Here is a tiny trained network, its code and every weight. The questions are about switching its units off for an input and a class, where a switched-off unit gives its printed mean instead of its output.

import numpy as np


def w(rows, s, z=0):
    codes = np.array(rows[::2]) - 128.0
    scale = np.full(codes.shape[1], s)
    scale[-1] = z or s
    return codes * scale


def f(y):
    return np.maximum(y, 0)


def log_softmax(a):
    a = a - a.max(-1, keepdims=True)
    return a - np.log(np.exp(a).sum(-1, keepdims=True))


def net(x, mask):
    res = np.array(x, float).reshape(1, 6) / 4 @ E
    y = f(res @ A[0][:, :-1].T + A[0][:, -1])
    res = res + np.where(mask, y, B[0][:, -1]) @ B[0][:, :-1]
    return log_softmax(res[-1] @ U[:, :-1].T + U[:, -1])


A, B = {}, {}
E = w([
[183,170,157,108,124,255,200,182,112,182,199,122],'x0',
[130,132,151,138,110,121,139,106,123,114,139,146],'x1',
[219,8,127,184,214,180,103,40,222,141,155,141],'x2',
[95,116,114,145,144,133,146,141,127,117,132,133],'x3',
[147,122,152,22,222,51,101,223,133,76,207,167],'x4',
[171,67,188,226,124,56,153,226,68,217,100,162],'x5',
],0.0099)
A[0] = w([
[165,145,124,117,145,119,158,161,143,84,158,140,116],'n1',
[104,137,142,124,141,188,106,152,118,125,45,134,89],'n2',
[124,174,133,190,95,142,124,112,143,129,109,92,93],'n3',
[94,159,115,201,88,186,147,68,134,163,33,86,115],'n4',
[92,91,121,113,109,65,74,131,179,122,83,95,47],'n5',
[105,177,111,131,134,175,127,121,155,59,123,89,2],'n6',
[78,120,129,127,156,46,86,79,132,112,59,173,70],'n7',
[107,123,124,195,63,181,154,81,136,136,74,77,133],'n8',
[168,83,173,174,119,54,156,194,128,216,106,133,55],'n9',
[74,188,118,101,83,121,118,163,120,145,120,175,78],'n10',
[128,134,172,131,98,125,130,109,145,134,144,138,125],'n11',
[75,229,165,96,87,115,149,179,86,132,51,92,102],'n12',
[118,171,121,116,98,81,162,134,70,102,100,130,69],'n13',
[121,68,216,169,161,57,128,154,74,198,81,138,43],'n14',
[94,198,127,76,70,105,168,150,33,123,105,115,114],'n15',
[131,107,146,27,175,90,124,160,147,102,202,173,119],'n16',
[95,82,118,122,73,175,112,102,119,171,36,86,100],'n17',
[136,135,167,83,180,69,97,189,145,102,253,158,140],'n18',
[144,159,91,191,82,150,207,81,141,166,118,83,153],'n19',
[181,52,156,146,225,169,110,53,173,155,136,137,98],'n20',
[144,150,173,92,105,205,177,141,113,174,196,142,57],'n21',
[187,18,152,138,174,164,150,78,175,123,162,108,100],'n22',
[101,213,86,86,134,176,80,30,168,38,210,65,27],'n23',
[65,153,91,46,124,159,109,57,218,53,117,84,68],'n24',
[147,96,113,189,107,110,125,178,88,180,117,204,46],'n25',
[98,82,111,128,52,101,86,111,175,121,76,105,80],'n26',
[184,66,104,170,148,140,106,88,197,151,149,162,95],'n27',
[157,191,151,136,127,232,179,174,131,169,194,96,53],'n28',
[111,149,121,182,126,115,133,139,131,156,148,200,42],'n29',
[146,138,149,91,130,234,217,158,114,180,213,137,71],'n30',
[126,116,130,100,152,27,118,153,170,89,186,139,108],'n31',
[79,78,105,127,134,1,85,69,135,73,39,104,50],'n32',
],0.01,0.0042)
B[0] = w([
[166,96,156,133,132,95,133,110,141,126,156,112,167],'n1',
[121,138,139,110,137,132,149,102,140,134,135,116,150],'n2',
[164,94,135,83,116,108,137,157,136,122,149,115,175],'n3',
[201,53,175,78,201,62,157,145,168,138,210,86,235],'n4',
[185,173,192,152,163,148,101,116,106,122,80,147,175],'n5',
[89,125,120,162,93,134,172,88,73,147,142,127,173],'n6',
[153,127,187,139,148,134,53,107,75,71,86,122,197],'n7',
[125,123,114,55,184,77,135,133,162,121,177,101,222],'n8',
[88,98,109,127,60,157,142,71,94,210,147,127,242],'n9',
[108,146,117,114,100,143,150,167,160,98,116,148,197],'n10',
[110,103,115,146,138,131,128,152,123,108,157,125,141],'n11',
[94,163,55,139,129,125,195,188,200,104,101,189,254],'n12',
[107,151,100,144,149,114,172,155,132,121,104,189,194],'n13',
[84,103,105,133,63,167,135,91,72,187,125,94,234],'n14',
[105,174,76,115,111,164,143,160,192,79,127,196,251],'n15',
[155,97,155,53,158,69,164,134,160,149,175,89,225],'n16',
[142,99,166,79,164,105,155,128,155,132,147,116,194],'n17',
[179,110,177,60,171,60,173,112,192,125,197,70,243],'n18',
[193,131,162,92,200,66,143,94,143,139,199,108,214],'n19',
[75,177,77,132,137,156,185,201,172,90,99,175,231],'n20',
[129,134,163,190,155,154,78,107,110,101,92,126,214],'n21',
[71,185,74,108,99,161,169,201,174,91,81,163,224],'n22',
[93,119,120,157,36,162,152,122,81,230,139,108,247],'n23',
[110,104,104,157,65,182,135,84,53,185,153,128,235],'n24',
[106,148,99,148,95,108,125,148,91,209,132,93,206],'n25',
[155,104,147,140,149,127,72,128,129,97,123,123,176],'n26',
[81,193,84,155,115,139,170,145,180,110,104,175,207],'n27',
[145,95,150,175,165,152,28,107,87,95,81,162,235],'n28',
[108,130,123,146,106,140,100,133,128,141,154,104,151],'n29',
[172,105,206,184,160,132,1,57,58,87,55,138,243],'n30',
[145,93,177,115,153,98,158,127,148,126,138,99,201],'n31',
[154,142,176,191,175,161,51,92,78,62,80,125,228],'n32',
],0.0093,0.016)
U = w([
[180,113,160,76,194,115,152,123,188,113,228,77,193],'0',
[107,197,50,154,114,163,164,160,211,52,98,238,67],'1',
[165,137,179,194,170,159,8,99,78,52,67,147,214],'2',
[111,121,102,164,16,170,143,100,55,244,169,104,5],'3',
],0.011,0.0021)

Each question gives the input, the list of numbers given to net, and the class t.
The units are the neurons (one row each of A and B). Each row of codes is followed by its name. A weight is (code - 128) times the scale printed after its matrix; where a second scale follows, it is the last column's (A, B and U).
mask holds one flag per neuron, in row order. A switched-off neuron (its flag False) gives its mean, the last column of its row in B, instead of its output. The means were averaged over made-up inputs and are rounded, as every weight is.
A unit's drop is (log p(t) with every unit on - log p(t) with that unit switched off) / (log p(t) with every unit on - log p(t) with every unit switched off).
The circuit of an input: a set's keep is (log p(t) with only the set's units on - log p(t) with every unit switched off) / (log p(t) with every unit on - log p(t) with every unit switched off). Starting from the 12 units with the biggest drops (on a tie, the unit counted first), units are removed one at a time, each time the one whose removal leaves the highest keep (on an exact tie, the one counted first), for as long as the keep stays at least 0.8.
units of the circuit, in order: the units of the circuit, biggest drop first
unit that matters most: the unit with the biggest drop
top k neurons: the k neurons with the biggest drops, biggest first
drop of u: that unit's drop, to one decimal
input [-1,-5,-2,-1,-4,-5], class 3: units of the circuit, in order -> n23
input [5,7,-1,-2,-5,0], class 0: top 4 neurons -> n4, n19, n8, n32
input [-6,3,-3,4,4,8], class 3: top 2 neurons -> n14, n9
input [-5,3,7,-2,5,2], class 1: top 2 neurons -> n20, n22
input [-2,7,-4,-7,2,-5], class 3: top 3 neurons -> n23, n24, n20
input [5,1,5,4,1,4], class 1: top 2 neurons -> n22, n20
input [8,-8,-5,-8,7,1], class 2: top 3 neurons -> n30, n28, n21
input [-1,-4,-7,-7,-5,6], class 1: top 2 neurons -> n12, n15
input [-5,3,-5,8,5,-3], class 0: top 2 neurons -> n18, n16
input [-8,-6,1,4,2,-8], class 2: top 4 neurons -> n32, n7, n5, n9
input [-7,7,7,1,-7,-5], class 0: top 3 neurons -> n4, n8, n30
input [-6,-7,0,6,5,3], class 2: top 2 neurons -> n32, n7
input [-1,3,2,5,2,-3], class 3: top 2 neurons -> n4, n12
input [4,7,-7,7,-7,0], class 0: top 2 neurons -> n4, n19
input [8,-2,7,-4,-1,-4], class 2: units of the circuit, in order -> n30
input [-4,-5,-2,7,5,-6], class 3: top 2 neurons -> n24, n23
input [-3,-8,4,7,3,3], class 1: top 2 neurons -> n4, n30
input [0,8,-7,2,-8,-4], class 0: drop of n4 -> 1.3
input [-3,3,4,-2,-5,3], class 0: drop of n4 -> 0.2
input [8,7,6,8,0,-1], class 2: drop of n30 -> 1.8
input [-3,-5,-7,-5,-2,6], class 1: unit that matters most -> n12
input [8,1,-1,4,5,-1], class 2: drop of n30 -> 0.4
